Below is a small trained network, with its code and all its weights. Each question gives an input and a target symbol and asks what happens when units are switched off, that is, made to give their printed mean instead of their output.

import numpy as np


def w(rows, s, z=0):
    codes = np.array(rows[::2]) - 128.0
    scale = np.full(codes.shape[1], s)
    scale[-1] = z or s
    return codes * scale


def f(y):
    return y / 2 * (1 + np.tanh(0.7978845608 * (y + 0.044715 * y**3)))


def softmax(a):
    e = np.exp(a - a.max(-1, keepdims=True))
    return e / e.sum(-1, keepdims=True)


def log_softmax(a):
    a = a - a.max(-1, keepdims=True)
    return a - np.log(np.exp(a).sum(-1, keepdims=True))


def net(x, mask):
    ids = ['αγδεζηθλξστφψω'.index(c) for c in x.split()]
    T = len(ids)
    res = E[ids] + P[:T]
    u = 0
    for l in range(3):
        q, k, v = (res @ M[l].T for M in (Q, K, V))
        z = softmax(np.where(np.tri(T) > 0, q @ k.T / 3**0.5, -1e9)) @ v
        res = res + np.where(mask[u], z, O[l][:, -1]) @ O[l][:, :-1]
        u += 1
        y = f(res @ A[l][:, :-1].T + A[l][:, -1])
        res = res + np.where(mask[u : u + 4], y, B[l][:, -1]) @ B[l][:, :-1]
        u += 4
    return log_softmax(res[-1] @ U[:, :-1].T + U[:, -1])


Q, K, V, O, A, B = {}, {}, {}, {}, {}, {}
E = w([
[178,192,150],'α',
[34,74,146],'γ',
[19,85,197],'δ',
[9,205,150],'ε',
[68,54,103],'ζ',
[230,112,161],'η',
[87,13,219],'θ',
[71,73,112],'λ',
[212,56,185],'ξ',
[46,88,98],'σ',
[187,179,144],'τ',
[235,214,88],'φ',
[72,29,177],'ψ',
[251,81,145],'ω',
],0.013)
P = w([
[175,117,56],'0',
[255,99,91],'1',
[141,117,80],'2',
[154,215,169],'3',
[140,109,77],'4',
[200,149,164],'5',
[131,104,75],'6',
[157,190,183],'7',
[126,94,67],'8',
[164,174,187],'9',
[121,82,52],'10',
[130,199,208],'11',
[109,63,29],'12',
[129,186,208],'13',
],0.0095)
Q[0] = w([
[86,112,106],'0.h1',
[142,3,93],'0.h1',
[164,119,91],'0.h1',
],0.0067)
K[0] = w([
[2,79,113],'0.h1',
[129,52,170],'0.h1',
[218,15,57],'0.h1',
],0.0079)
V[0] = w([
[170,18,68],'0.h1',
[154,254,93],'0.h1',
[146,234,56],'0.h1',
],0.0021)
O[0] = w([
[214,118,49,247],'0.h1',
[2,89,186,2],'0.h1',
[197,152,174,18],'0.h1',
],0.0087,0.00094)
A[0] = w([
[77,206,144,203],'0.n1',
[190,192,180,5],'0.n2',
[139,123,2,95],'0.n3',
[171,181,138,92],'0.n4',
],0.014,0.0016)
B[0] = w([
[205,71,9,174],'0.n1',
[80,87,195,198],'0.n2',
[97,165,162,253],'0.n3',
[133,46,254,160],'0.n4',
],0.008,0.0045)
Q[1] = w([
[192,122,201],'1.h1',
[233,251,183],'1.h1',
[1,104,57],'1.h1',
],0.0098)
K[1] = w([
[184,178,164],'1.h1',
[200,254,108],'1.h1',
[95,78,112],'1.h1',
],0.009)
V[1] = w([
[61,123,132],'1.h1',
[147,194,123],'1.h1',
[3,45,118],'1.h1',
],0.0076)
O[1] = w([
[93,182,144,126],'1.h1',
[187,196,255,3],'1.h1',
[134,67,65,250],'1.h1',
],0.0069,0.0024)
A[1] = w([
[138,154,116,114],'1.n1',
[135,224,140,253],'1.n2',
[105,2,220,81],'1.n3',
[36,148,103,116],'1.n4',
],0.0098,0.0038)
B[1] = w([
[181,149,179,116],'1.n1',
[148,86,191,124],'1.n2',
[93,148,62,254],'1.n3',
[8,198,140,183],'1.n4',
],0.016,0.007)
Q[2] = w([
[73,67,64],'2.h1',
[20,122,2],'2.h1',
[238,207,177],'2.h1',
],0.0081)
K[2] = w([
[104,151,116],'2.h1',
[57,109,6],'2.h1',
[169,135,161],'2.h1',
],0.013)
V[2] = w([
[183,47,160],'2.h1',
[231,255,79],'2.h1',
[136,52,137],'2.h1',
],0.0094)
O[2] = w([
[143,231,140,8],'2.h1',
[3,2,131,16],'2.h1',
[189,182,17,100],'2.h1',
],0.0094,0.016)
A[2] = w([
[177,18,116,255],'2.n1',
[147,62,97,89],'2.n2',
[5,114,96,169],'2.n3',
[3,208,255,189],'2.n4',
],0.007,0.0039)
B[2] = w([
[171,108,174,254],'2.n1',
[45,2,185,155],'2.n2',
[34,137,199,237],'2.n3',
[219,206,206,198],'2.n4',
],0.009,0.0054)
U = w([
[190,179,141,111],'α',
[105,118,110,117],'γ',
[70,114,64,152],'δ',
[68,44,117,2],'ε',
[93,110,106,154],'ζ',
[136,93,102,230],'η',
[105,69,3,28],'θ',
[127,113,132,167],'λ',
[180,36,154,164],'ξ',
[130,160,196,107],'σ',
[184,201,118,53],'τ',
[206,140,203,4],'φ',
[95,79,32,112],'ψ',
[201,112,118,104],'ω',
],0.013,0.0078)

Each question gives the input, a string of symbols that net reads in full, and the target symbol t.
The units are the heads (3 rows each of Q, K, V and O) and the neurons (one row each of A and B). Each row of codes is followed by its name. A weight is (code - 128) times the scale printed after its matrix; where a second scale follows, it is the last column's (O, A, B and U).
mask holds one flag per unit, layer by layer, with each layer's heads first. A switched-off unit (its flag False) gives its mean, the last column of its rows in O or B, instead of its output. The means were averaged over made-up inputs and are rounded, as every weight is.
A unit's drop is (log p(t) with every unit on - log p(t) with that unit switched off) / (log p(t) with every unit on - log p(t) with every unit switched off).
The circuit of an input: a set's keep is (log p(t) with only the set's units on - log p(t) with every unit switched off) / (log p(t) with every unit on - log p(t) with every unit switched off). Starting from the 12 units with the biggest drops (on a tie, the unit counted first), units are removed one at a time, each time the one whose removal leaves the highest keep (on an exact tie, the one counted first), for as long as the keep stays at least 0.8.
units of the circuit, in order: the units of the circuit, biggest drop first
unit that matters most: the unit with the biggest drop
k most important neurons: the k neurons with the biggest drops, biggest first
k most important neurons of layer l: the k neurons of layer l with the biggest drops, biggest first
input σ σ ω ξ ξ θ θ δ, target τ: unit that matters most	1.n3
input ξ σ σ σ ζ ξ θ ω, target τ: 2 most important neurons of layer 2	2.n2, 2.n3
input σ ξ ξ γ σ δ ψ ξ σ σ φ σ σ θ, target ξ: units of the circuit, in order	1.n4, 2.h1, 0.n3
input ξ σ ζ ξ θ σ, target τ: units of the circuit, in order	2.h1, 1.h1
input ξ θ δ ζ δ σ γ ξ θ δ ξ σ θ ψ, target τ: units of the circuit, in order	2.h1, 1.h1
input σ ξ θ θ ω θ ζ σ ε ψ, target ε: 3 most important neurons	1.n4, 0.n1, 0.n4
input η α σ σ σ γ, target ξ: units of the circuit, in order	1.n4, 2.h1, 0.n3
input δ δ γ δ σ ω, target ξ: 3 most important neurons of layer 0	0.n2, 0.n4, 0.n3
input ζ δ ε, target ε: 2 most important neurons	0.n1, 2.n3
input δ σ ξ σ ψ α η σ ε σ η σ σ θ, target ξ: units of the circuit, in order	1.n4, 2.h1
input σ δ α δ σ δ ψ σ σ α σ σ φ, target φ: units of the circuit, in order	0.n3, 1.h1, 1.n2
input ξ σ ω σ σ γ, target ξ: units of the circuit, in order	1.n4, 0.n3, 2.h1
input δ σ ξ σ ε δ, target ε: 3 most important neurons	0.n1, 0.n4, 0.n2
input σ λ θ α ψ τ σ ξ ξ η η σ σ σ, target ξ: 4 most important neurons	1.n4, 0.n3, 0.n1, 1.n3
input τ σ γ ω σ γ ζ ω σ ω, target ξ: 3 most important neurons of layer 0	0.n2, 0.n3, 0.n4
input ξ δ σ ζ φ ε δ ξ σ η σ η, target ξ: 2 most important neurons	0.n4, 0.n2
input ξ ζ σ σ ψ θ φ ζ ψ ζ ψ ω ω, target α: 3 most important neurons	1.n2, 0.n3, 1.n3
input ξ σ θ α ψ ω ξ σ θ ε, target τ: 2 most important neurons	1.n3, 0.n1
input ε σ σ σ σ α ζ σ ξ δ σ δ, target ξ: most important neuron of layer 0	0.n1
input ξ ε δ σ η δ σ σ ε δ δ, target δ: 2 most important neurons	1.n3, 1.n4
input θ θ σ ζ τ σ ψ ψ θ ξ α ε σ ξ, target ξ: 3 most important neurons	1.n4, 1.n3, 0.n2
input α ξ γ σ τ θ σ ξ σ τ, target ξ: 2 most important neurons	1.n3, 0.n4
input ξ ω ε σ δ δ η ψ σ σ θ ξ, target τ: units of the circuit, in order	2.h1, 0.n2, 1.n3
input ξ φ σ α, target ξ: most important neuron	0.n4
input σ σ σ σ ε λ σ ψ σ ψ, target ξ: units of the circuit, in order	1.n4, 2.h1
input σ ψ ξ ξ σ τ, target ξ: 2 most important neurons	1.n3, 1.n4
input α η ξ σ τ θ ζ σ ξ ξ θ θ, target τ: most important neuron	1.n3
